Below is a small trained network, with its code and all its weights. Each question gives an input and a target symbol and asks what happens when units are switched off, that is, made to give their printed mean instead of their output.

import numpy as np


def w(rows, s, z=0):
    codes = np.array(rows[::2]) - 128.0
    scale = np.full(codes.shape[1], s)
    scale[-1] = z or s
    return codes * scale


def norm(h):
    return h / np.sqrt((h * h).mean(-1, keepdims=True) + 1e-5)


def f(y):
    return np.maximum(y, 0)


def softmax(a):
    e = np.exp(a - a.max(-1, keepdims=True))
    return e / e.sum(-1, keepdims=True)


def log_softmax(a):
    a = a - a.max(-1, keepdims=True)
    return a - np.log(np.exp(a).sum(-1, keepdims=True))


def net(x, mask):
    ids = ['ΔΘΛΠΣΩβγεζημτφ'.index(c) for c in x.split()]
    T = len(ids)
    res = E[ids] + P[:T]
    r = norm(res)
    for j in range(3):
        rows = slice(2 * j, 2 * j + 2)
        q, k, v = (r @ M[0][rows].T for M in (Q, K, V))
        z = softmax(np.where(np.tri(T) > 0, q @ k.T / 2**0.5, -1e9)) @ v
        o = O[0][rows]
        res = res + np.where(mask[j], z, o[:, -1]) @ o[:, :-1]
    y = f(norm(res) @ A[0][:, :-1].T + A[0][:, -1])
    res = res + np.where(mask[3:19], y, B[0][:, -1]) @ B[0][:, :-1]
    return log_softmax(norm(res)[-1] @ U[:, :-1].T + U[:, -1])


Q, K, V, O, A, B = {}, {}, {}, {}, {}, {}
E = w([
[114,127,125],'Δ',
[111,129,130],'Θ',
[113,128,125],'Λ',
[118,123,126],'Π',
[122,118,128],'Σ',
[122,119,126],'Ω',
[121,121,125],'β',
[124,114,133],'γ',
[116,122,134],'ε',
[183,149,3],'ζ',
[119,123,126],'η',
[120,121,126],'μ',
[124,116,132],'τ',
[120,122,125],'φ',
],0.0064)
P = w([
[134,85,122],'0',
[94,29,187],'1',
[86,70,63],'2',
[233,183,140],'3',
[89,73,198],'4',
[93,69,23],'5',
[255,203,208],'6',
[45,90,102],'7',
[246,207,71],'8',
[202,169,217],'9',
[17,67,94],'10',
[237,200,46],'11',
[228,180,242],'12',
],0.0023)
Q[0] = w([
[174,130,143],'H1',
[138,127,80],'H1',
[197,145,10],'H2',
[234,137,241],'H2',
[188,130,155],'H3',
[98,87,94],'H3',
],0.013)
K[0] = w([
[111,118,111],'H1',
[103,130,181],'H1',
[33,104,152],'H2',
[138,140,9],'H2',
[133,154,101],'H3',
[106,106,137],'H3',
],0.016)
V[0] = w([
[39,94,185],'H1',
[89,78,210],'H1',
[224,16,66],'H2',
[221,35,254],'H2',
[94,169,225],'H3',
[165,157,185],'H3',
],0.0043)
O[0] = w([
[83,152,231,254],'H1',
[134,129,204,246],'H1',
[196,35,4,215],'H2',
[255,125,145,202],'H2',
[194,45,98,105],'H3',
[200,62,194,97],'H3',
],0.0044,0.002)
A[0] = w([
[105,72,124,55],'N1',
[93,55,61,196],'N2',
[101,76,135,85],'N3',
[126,59,134,222],'N4',
[204,133,93,40],'N5',
[127,122,170,2],'N6',
[108,163,164,121],'N7',
[105,92,125,142],'N8',
[110,100,123,146],'N9',
[130,130,129,102],'N10',
[134,155,2,60],'N11',
[123,157,40,150],'N12',
[42,83,140,12],'N13',
[133,143,64,74],'N14',
[89,67,116,147],'N15',
[140,179,131,102],'N16',
],0.0052,0.00091)
B[0] = w([
[125,154,98,158],'N1',
[167,227,137,177],'N2',
[120,152,100,174],'N3',
[105,180,98,252],'N4',
[109,62,120,172],'N5',
[150,152,145,181],'N6',
[141,111,109,191],'N7',
[114,132,100,159],'N8',
[128,139,117,151],'N9',
[131,129,129,128],'N10',
[146,255,130,167],'N11',
[139,214,131,159],'N12',
[83,59,78,166],'N13',
[131,158,127,147],'N14',
[120,162,88,171],'N15',
[132,94,103,155],'N16',
],0.0055,0.0023)
U = w([
[47,112,114,126],'Δ',
[100,131,123,89],'Θ',
[36,116,190,156],'Λ',
[122,123,118,2],'Π',
[119,146,79,111],'Σ',
[142,132,80,82],'Ω',
[166,147,246,198],'β',
[131,154,95,125],'γ',
[148,109,89,74],'ε',
[46,122,100,143],'ζ',
[156,86,113,76],'η',
[213,61,103,190],'μ',
[111,135,101,53],'τ',
[134,150,78,115],'φ',
],0.014,0.0058)

Each question gives the input, a string of symbols that net reads in full, and the target symbol t.
The units are the heads (2 rows each of Q, K, V and O) and the neurons (one row each of A and B). Each row of codes is followed by its name. A weight is (code - 128) times the scale printed after its matrix; where a second scale follows, it is the last column's (O, A, B and U).
mask holds one flag per unit, heads first, then neurons. A switched-off unit (its flag False) gives its mean, the last column of its rows in O or B, instead of its output. The means were averaged over made-up inputs and are rounded, as every weight is.
A unit's drop is (log p(t) with every unit on - log p(t) with that unit switched off) / (log p(t) with every unit on - log p(t) with every unit switched off).
The circuit of an input: a set's keep is (log p(t) with only the set's units on - log p(t) with every unit switched off) / (log p(t) with every unit on - log p(t) with every unit switched off). Starting from the 12 units with the biggest drops (on a tie, the unit counted first), units are removed one at a time, each time the one whose removal leaves the highest keep (on an exact tie, the one counted first), for as long as the keep stays at least 0.8.
circuit, biggest first: the units of the circuit, biggest drop first
k most important neurons: the k neurons with the biggest drops, biggest first
heads that matter: for each layer, one digit per head in row order, 1 if its drop is at least 0.15 and else 0, layers parted by /
input ε γ Θ ε Θ ε Θ Δ, target Λ: heads that matter -> 010
input Θ ε Ω ε ε Ω, target β: circuit, biggest first -> [H1; H2]
input ε Θ Θ τ, target Λ: heads that matter -> 010
input ε ε ε γ γ Θ ε β, target β: circuit, biggest first -> [H2]
input ε γ ε ε Θ Ω, target Λ: heads that matter -> 110
input Θ ε μ ε γ Δ γ γ Λ, target μ: heads that matter -> 101
input φ Σ γ Δ, target μ: heads that matter -> 011
input β Λ Δ Ω ε ε ε Π, target β: heads that matter -> 010
input γ ε τ, target β: circuit, biggest first -> [H2; H1]
input ε ε Δ ε ε ε τ γ φ, target μ: heads that matter -> 100
input β ε ε ε Π Ω Θ Λ Λ ε ε γ ε, target μ: heads that matter -> 111
input ε φ ε ε μ ε φ Θ Θ ε, target Λ: heads that matter -> 010
input Δ ε Δ ε Σ γ Δ ε ε, target β: heads that matter -> 111
input ε ε ε, target β: heads that matter -> 110
input ε β Π Θ γ Ω, target μ: most important neuron -> [N5]
input γ Δ ε Ω ε Θ τ Ω γ Θ Ω, target Λ: circuit, biggest first -> [H2; N13; N2; N11]
input Λ ε γ β Ω Λ ε ε Σ, target β: 2 most important neurons -> [N4; N13]
input γ γ ε ε ε ε Ω γ μ, target μ: 2 most important neurons -> [N4; N16]
input Θ β ε Ω τ Λ ε ε φ γ γ, target μ: circuit, biggest first -> [H2; H1]
input Ω Λ Θ ε Σ, target β: circuit, biggest first -> [H2]
input ε τ β ε ε μ, target β: circuit, biggest first -> [H1; H2]
input φ ε Θ, target β: circuit, biggest first -> [H2; H1]
